Below is a small trained network, with its code and all its weights. Each question gives an input and a class and asks what happens when units are switched off, that is, made to give their printed mean instead of their output.

import numpy as np


def w(rows, s, z=0):
    codes = np.array(rows[::2]) - 128.0
    scale = np.full(codes.shape[1], s)
    scale[-1] = z or s
    return codes * scale


def f(y):
    return np.maximum(y, 0)


def log_softmax(a):
    a = a - a.max(-1, keepdims=True)
    return a - np.log(np.exp(a).sum(-1, keepdims=True))


def net(x, mask):
    res = np.array(x, float).reshape(1, 5) / 4 @ E
    y = f(res @ A[0][:, :-1].T + A[0][:, -1])
    res = res + np.where(mask, y, B[0][:, -1]) @ B[0][:, :-1]
    return log_softmax(res[-1] @ U[:, :-1].T + U[:, -1])


A, B = {}, {}
E = w([
[227,1,120,108,103,116],'x0',
[164,150,231,115,151,151],'x1',
[108,92,54,143,170,71],'x2',
[178,105,99,75,153,208],'x3',
[106,158,119,17,69,51],'x4',
],0.0096)
A[0] = w([
[143,209,146,107,146,150,212],'n1',
[162,170,99,25,98,141,177],'n2',
[175,74,150,192,138,146,204],'n3',
[119,104,133,92,105,110,129],'n4',
[126,139,89,251,100,79,254],'n5',
[160,92,123,102,112,130,234],'n6',
],0.015,0.0048)
B[0] = w([
[136,184,147,183,67,224,218],'n1',
[144,77,146,217,44,100,231],'n2',
[136,148,171,20,219,152,232],'n3',
[125,133,100,180,78,19,174],'n4',
[62,99,103,63,181,77,249],'n5',
[252,70,83,106,128,132,210],'n6',
],0.012)
U = w([
[46,173,185,197,91,152,247],'0',
[2,97,87,116,141,73,139],'1',
[208,32,56,153,31,69,32],'2',
[214,75,150,54,175,121,75],'3',
],0.0094,0.0011)

Each question gives the input, the list of numbers given to net, and the class t.
The units are the neurons (one row each of A and B). Each row of codes is followed by its name. A weight is (code - 128) times the scale printed after its matrix; where a second scale follows, it is the last column's (A, B and U).
mask holds one flag per neuron, in row order. A switched-off neuron (its flag False) gives its mean, the last column of its row in B, instead of its output. The means were averaged over made-up inputs and are rounded, as every weight is.
A unit's drop is (log p(t) with every unit on - log p(t) with that unit switched off) / (log p(t) with every unit on - log p(t) with every unit switched off).
The circuit of an input: a set's keep is (log p(t) with only the set's units on - log p(t) with every unit switched off) / (log p(t) with every unit on - log p(t) with every unit switched off). Starting from all 6 units, units are removed one at a time, each time the one whose removal leaves the highest keep (on an exact tie, the one counted first), for as long as the keep stays at least 0.8.
circuit, biggest first: the units of the circuit, biggest drop first
top k neurons: the k neurons with the biggest drops, biggest first
drop of u: that unit's drop, to one decimal
input [0,4,2,-7,-8], class 1: circuit, biggest first => n5
input [-2,0,-4,-6,8], class 0: top 2 neurons => n6, n1
input [8,0,-2,-5,2], class 3: top 3 neurons => n3, n2, n1
input [2,4,-8,-4,3], class 0: top 2 neurons => n1, n6
input [-2,5,1,-6,3], class 0: circuit, biggest first => n1, n6
input [2,0,5,-5,-2], class 1: top 2 neurons => n5, n6
input [4,-3,2,-7,-4], class 1: top 2 neurons => n5, n6
input [1,-1,-1,-4,-3], class 1: top 2 neurons => n6, n5
input [-8,-6,-8,-7,-8], class 1: top 2 neurons => n5, n2
input [-3,-1,-1,5,-3], class 0: top 2 neurons => n6, n5
input [3,1,8,-1,-8], class 3: drop of n3 => 0.8
input [2,4,-8,-6,-8], class 3: drop of n3 => 1.7
input [-3,-3,7,3,-6], class 1: drop of n5 => 0.2
input [6,-5,-2,-5,-7], class 3: circuit, biggest first => n3
input [-8,-6,3,3,8], class 0: drop of n1 => 0.3
